Below are the code and all the weights of a small trained network. Each question names an input and a class and asks about switching units off, where a switched-off unit gives its printed mean instead of its output.

import numpy as np


def w(rows, s, z=0):
    codes = np.array(rows[::2]) - 128.0
    scale = np.full(codes.shape[1], s)
    scale[-1] = z or s
    return codes * scale


def norm(h):
    return h / np.sqrt((h * h).mean(-1, keepdims=True) + 1e-5)


def f(y):
    return np.maximum(y, 0)


def log_softmax(a):
    a = a - a.max(-1, keepdims=True)
    return a - np.log(np.exp(a).sum(-1, keepdims=True))


def net(x, mask):
    res = np.array(x, float).reshape(1, 5) / 4 @ E
    u = 0
    for l in range(3):
        y = f(norm(res) @ A[l][:, :-1].T + A[l][:, -1])
        res = res + np.where(mask[u : u + 10], y, B[l][:, -1]) @ B[l][:, :-1]
        u += 10
    return log_softmax(norm(res)[-1] @ U[:, :-1].T + U[:, -1])


A, B = {}, {}
E = w([
[71,152,165,131,79],'x0',
[108,64,218,188,165],'x1',
[42,88,4,138,133],'x2',
[116,68,160,74,131],'x3',
[105,80,113,55,24],'x4',
],0.0036)
A[0] = w([
[58,160,1,209,112,198],'L0N1',
[159,159,93,149,172,5],'L0N2',
[163,202,69,121,171,112],'L0N3',
[207,88,187,91,47,128],'L0N4',
[69,88,133,199,74,46],'L0N5',
[47,123,235,119,148,61],'L0N6',
[75,73,179,223,227,196],'L0N7',
[145,138,198,129,74,16],'L0N8',
[67,57,160,98,112,104],'L0N9',
[66,46,118,104,132,186],'L0N10',
],0.0053,0.0027)
B[0] = w([
[253,82,116,158,56,245],'L0N1',
[108,46,74,188,134,139],'L0N2',
[130,47,77,183,119,177],'L0N3',
[131,226,178,141,92,193],'L0N4',
[82,142,32,198,30,154],'L0N5',
[134,74,71,228,50,171],'L0N6',
[203,189,189,138,30,253],'L0N7',
[147,202,105,161,66,149],'L0N8',
[139,37,106,129,158,166],'L0N9',
[184,51,117,93,156,193],'L0N10',
],0.0054,0.0048)
A[1] = w([
[38,134,144,42,137,20],'L1N1',
[187,166,113,131,247,133],'L1N2',
[68,150,37,208,254,14],'L1N3',
[42,118,155,38,113,57],'L1N4',
[46,128,70,84,121,41],'L1N5',
[19,197,203,80,194,19],'L1N6',
[166,147,58,150,242,124],'L1N7',
[26,149,121,84,156,1],'L1N8',
[164,163,41,146,225,145],'L1N9',
[64,95,200,58,100,65],'L1N10',
],0.005,0.004)
B[1] = w([
[169,7,64,214,57,129],'L1N1',
[141,53,15,218,75,234],'L1N2',
[225,47,59,199,2,133],'L1N3',
[123,66,53,170,106,140],'L1N4',
[184,28,31,184,63,132],'L1N5',
[89,55,45,222,24,128],'L1N6',
[154,32,78,244,83,213],'L1N7',
[155,221,40,175,113,128],'L1N8',
[130,38,55,230,53,253],'L1N9',
[199,92,58,210,95,151],'L1N10',
],0.005,0.0012)
A[2] = w([
[46,62,59,232,233,15],'L2N1',
[208,187,50,67,138,177],'L2N2',
[33,76,172,68,99,18],'L2N3',
[150,169,2,144,144,112],'L2N4',
[194,217,195,46,32,165],'L2N5',
[210,80,57,154,212,177],'L2N6',
[199,171,221,72,87,162],'L2N7',
[188,167,237,156,138,180],'L2N8',
[43,210,66,233,220,1],'L2N9',
[147,156,29,113,220,77],'L2N10',
],0.005,0.004)
B[2] = w([
[67,38,234,200,47,133],'L2N1',
[45,43,173,115,63,199],'L2N2',
[110,101,166,224,80,129],'L2N3',
[68,52,213,196,93,176],'L2N4',
[95,226,213,174,224,253],'L2N5',
[99,27,125,84,146,225],'L2N6',
[136,194,197,176,228,227],'L2N7',
[203,165,200,158,207,239],'L2N8',
[254,255,202,200,237,128],'L2N9',
[181,20,213,238,111,130],'L2N10',
],0.0049)
U = w([
[241,215,216,254,171,255],'0',
[209,21,30,219,23,253],'1',
[55,220,173,101,149,29],'2',
[146,109,52,114,191,3],'3',
[59,212,27,31,194,1],'4',
[107,66,53,65,150,115],'5',
],0.0055,0.004)

Each question gives the input, the list of numbers given to net, and the class t.
The units are the neurons (one row each of A and B). Each row of codes is followed by its name. A weight is (code - 128) times the scale printed after its matrix; where a second scale follows, it is the last column's (A, B and U).
mask holds one flag per neuron, layer by layer. A switched-off neuron (its flag False) gives its mean, the last column of its row in B, instead of its output. The means were averaged over made-up inputs and are rounded, as every weight is.
A unit's drop is (log p(t) with every unit on - log p(t) with that unit switched off) / (log p(t) with every unit on - log p(t) with every unit switched off).
The circuit of an input: a set's keep is (log p(t) with only the set's units on - log p(t) with every unit switched off) / (log p(t) with every unit on - log p(t) with every unit switched off). Starting from the 12 units with the biggest drops (on a tie, the unit counted first), units are removed one at a time, each time the one whose removal leaves the highest keep (on an exact tie, the one counted first), for as long as the keep stays at least 0.8.
units of the circuit, in order: the units of the circuit, biggest drop first
most important unit: the unit with the biggest drop
top k neurons: the k neurons with the biggest drops, biggest first
k most important neurons of layer l: the k neurons of layer l with the biggest drops, biggest first
drop of u: that unit's drop, to one decimal
input [7,-8,-5,3,0], class 2: units of the circuit, in order => (L0N1, L0N7, L2N2)
input [-5,-1,0,6,5], class 5: 2 most important neurons of layer 0 => (L0N7, L0N1)
input [8,-6,0,2,3], class 2: top 2 neurons => (L0N7, L2N5)
input [-7,1,1,-1,7], class 5: most important unit => L0N7
input [8,-3,1,1,3], class 2: top 3 neurons => (L1N9, L1N2, L0N3)
input [-2,4,2,1,7], class 5: top 2 neurons => (L0N7, L0N10)
input [8,-3,0,-1,1], class 2: top 2 neurons => (L0N7, L2N8)
input [-1,-7,-2,1,1], class 2: 2 most important neurons of layer 1 => (L1N2, L1N7)
input [-1,0,-3,-3,-5], class 1: 3 most important neurons of layer 2 => (L2N5, L2N7, L2N6)
input [-5,2,6,1,7], class 5: drop of L0N10 => 0.1
input [-3,4,3,0,6], class 5: drop of L0N10 => 0.2
input [-8,-4,2,-6,-3], class 1: drop of L0N6 => 0.0
input [1,-2,0,-8,0], class 1: drop of L0N7 => 0.2
input [-7,5,2,-6,-6], class 1: most important unit => L2N5
